Here is a tiny trained network, its code and every weight. The questions are about switching its units off for an input and a class, where a switched-off unit gives its printed mean instead of its output.

import numpy as np


def w(rows, s, z=0):
    codes = np.array(rows[::2]) - 128.0
    scale = np.full(codes.shape[1], s)
    scale[-1] = z or s
    return codes * scale


def norm(h):
    return h / np.sqrt((h * h).mean(-1, keepdims=True) + 1e-5)


def f(y):
    return y / 2 * (1 + np.tanh(0.7978845608 * (y + 0.044715 * y**3)))


def log_softmax(a):
    a = a - a.max(-1, keepdims=True)
    return a - np.log(np.exp(a).sum(-1, keepdims=True))


def net(x, mask):
    res = np.array(x, float).reshape(1, 3) / 4 @ E
    u = 0
    for l in range(4):
        y = f(norm(res) @ A[l][:, :-1].T + A[l][:, -1])
        res = res + np.where(mask[u : u + 4], y, B[l][:, -1]) @ B[l][:, :-1]
        u += 4
    return log_softmax(norm(res)[-1] @ U[:, :-1].T + U[:, -1])


A, B = {}, {}
E = w([
[180,107,161,82,188],'x0',
[103,153,147,167,226],'x1',
[2,144,198,150,91],'x2',
],0.0079)
A[0] = w([
[178,64,251,220,178,129],'0.n1',
[71,162,147,153,178,100],'0.n2',
[181,117,2,99,155,53],'0.n3',
[206,163,69,128,124,2],'0.n4',
],0.0088,0.0028)
B[0] = w([
[110,146,169,141,139,209],'0.n1',
[122,225,75,145,155,220],'0.n2',
[101,69,88,89,85,254],'0.n3',
[152,138,2,32,162,191],'0.n4',
],0.0093,0.0039)
A[1] = w([
[230,116,168,86,222,89],'1.n1',
[177,95,156,152,115,57],'1.n2',
[214,87,1,148,148,3],'1.n3',
[243,71,140,113,65,143],'1.n4',
],0.0082,0.0041)
B[1] = w([
[134,90,66,181,94,200],'1.n1',
[121,161,151,125,154,98],'1.n2',
[154,214,78,38,84,254],'1.n3',
[136,253,206,152,108,230],'1.n4',
],0.012,0.0039)
A[2] = w([
[73,106,181,89,186,132],'2.n1',
[83,185,114,133,253,173],'2.n2',
[148,173,80,167,75,249],'2.n3',
[92,164,71,88,41,251],'2.n4',
],0.012,0.0036)
B[2] = w([
[160,117,110,64,4,149],'2.n1',
[47,204,117,114,76,208],'2.n2',
[167,87,157,67,104,216],'2.n3',
[109,115,103,62,190,253],'2.n4',
],0.013,0.011)
A[3] = w([
[109,175,83,245,168,105],'3.n1',
[104,45,96,111,73,103],'3.n2',
[166,83,122,131,85,200],'3.n3',
[93,76,199,36,124,253],'3.n4',
],0.011,0.0035)
B[3] = w([
[130,143,21,165,145,141],'3.n1',
[84,48,118,244,166,148],'3.n2',
[158,199,2,99,33,140],'3.n3',
[139,115,170,245,197,255],'3.n4',
],0.0073,0.0098)
U = w([
[62,221,139,96,82,167],'0',
[142,98,153,142,29,2],'1',
[181,132,97,4,144,222],'2',
[182,179,232,114,141,77],'3',
[199,99,117,146,95,25],'4',
[127,121,59,169,139,25],'5',
[103,56,176,162,179,200],'6',
],0.02,0.0049)

Each question gives the input, the list of numbers given to net, and the class t.
The units are the neurons (one row each of A and B). Each row of codes is followed by its name. A weight is (code - 128) times the scale printed after its matrix; where a second scale follows, it is the last column's (A, B and U).
mask holds one flag per neuron, layer by layer. A switched-off neuron (its flag False) gives its mean, the last column of its row in B, instead of its output. The means were averaged over made-up inputs and are rounded, as every weight is.
A unit's drop is (log p(t) with every unit on - log p(t) with that unit switched off) / (log p(t) with every unit on - log p(t) with every unit switched off).
The circuit of an input: a set's keep is (log p(t) with only the set's units on - log p(t) with every unit switched off) / (log p(t) with every unit on - log p(t) with every unit switched off). Starting from the 12 units with the biggest drops (on a tie, the unit counted first), units are removed one at a time, each time the one whose removal leaves the highest keep (on an exact tie, the one counted first), for as long as the keep stays at least 0.8.
units of the circuit, in order: the units of the circuit, biggest drop first
k most important neurons: the k neurons with the biggest drops, biggest first
k most important neurons of layer l: the k neurons of layer l with the biggest drops, biggest first
drop of u: that unit's drop, to one decimal
input [8,-3,1], class 4: units of the circuit, in order	(1.n1; 2.n4; 0.n3; 1.n3)
input [8,6,1], class 0: units of the circuit, in order	(2.n2)
input [6,-4,6], class 1: 2 most important neurons	(2.n1; 1.n3)
input [1,-1,0], class 3: 2 most important neurons	(0.n2; 1.n4)
input [6,2,0], class 5: 2 most important neurons	(1.n1; 2.n4)
input [2,-6,1], class 3: 2 most important neurons	(1.n4; 2.n2)
input [8,-3,4], class 1: 2 most important neurons	(2.n1; 2.n4)
input [-3,-1,0], class 6: 2 most important neurons	(0.n4; 1.n3)
input [3,-3,0], class 3: 2 most important neurons	(1.n4; 0.n2)
input [3,-4,4], class 6: 2 most important neurons	(2.n2; 3.n4)
input [6,-2,2], class 1: 2 most important neurons of layer 2	(2.n4; 2.n2)
input [6,-4,8], class 1: 3 most important neurons	(2.n1; 1.n3; 1.n1)
input [6,0,0], class 4: 2 most important neurons	(1.n1; 2.n4)
input [-4,1,0], class 6: 2 most important neurons of layer 1	(1.n3; 1.n4)
input [-7,2,0], class 6: 2 most important neurons of layer 1	(1.n4; 1.n3)
input [-2,-1,6], class 6: most important neuron	(2.n2)
input [-3,6,-3], class 0: drop of 0.n2	0.2
input [0,4,-1], class 0: drop of 2.n2	0.1
input [-6,-7,7], class 6: drop of 1.n1	0.0
input [1,6,-1], class 0: most important neuron of layer 2	(2.n2)
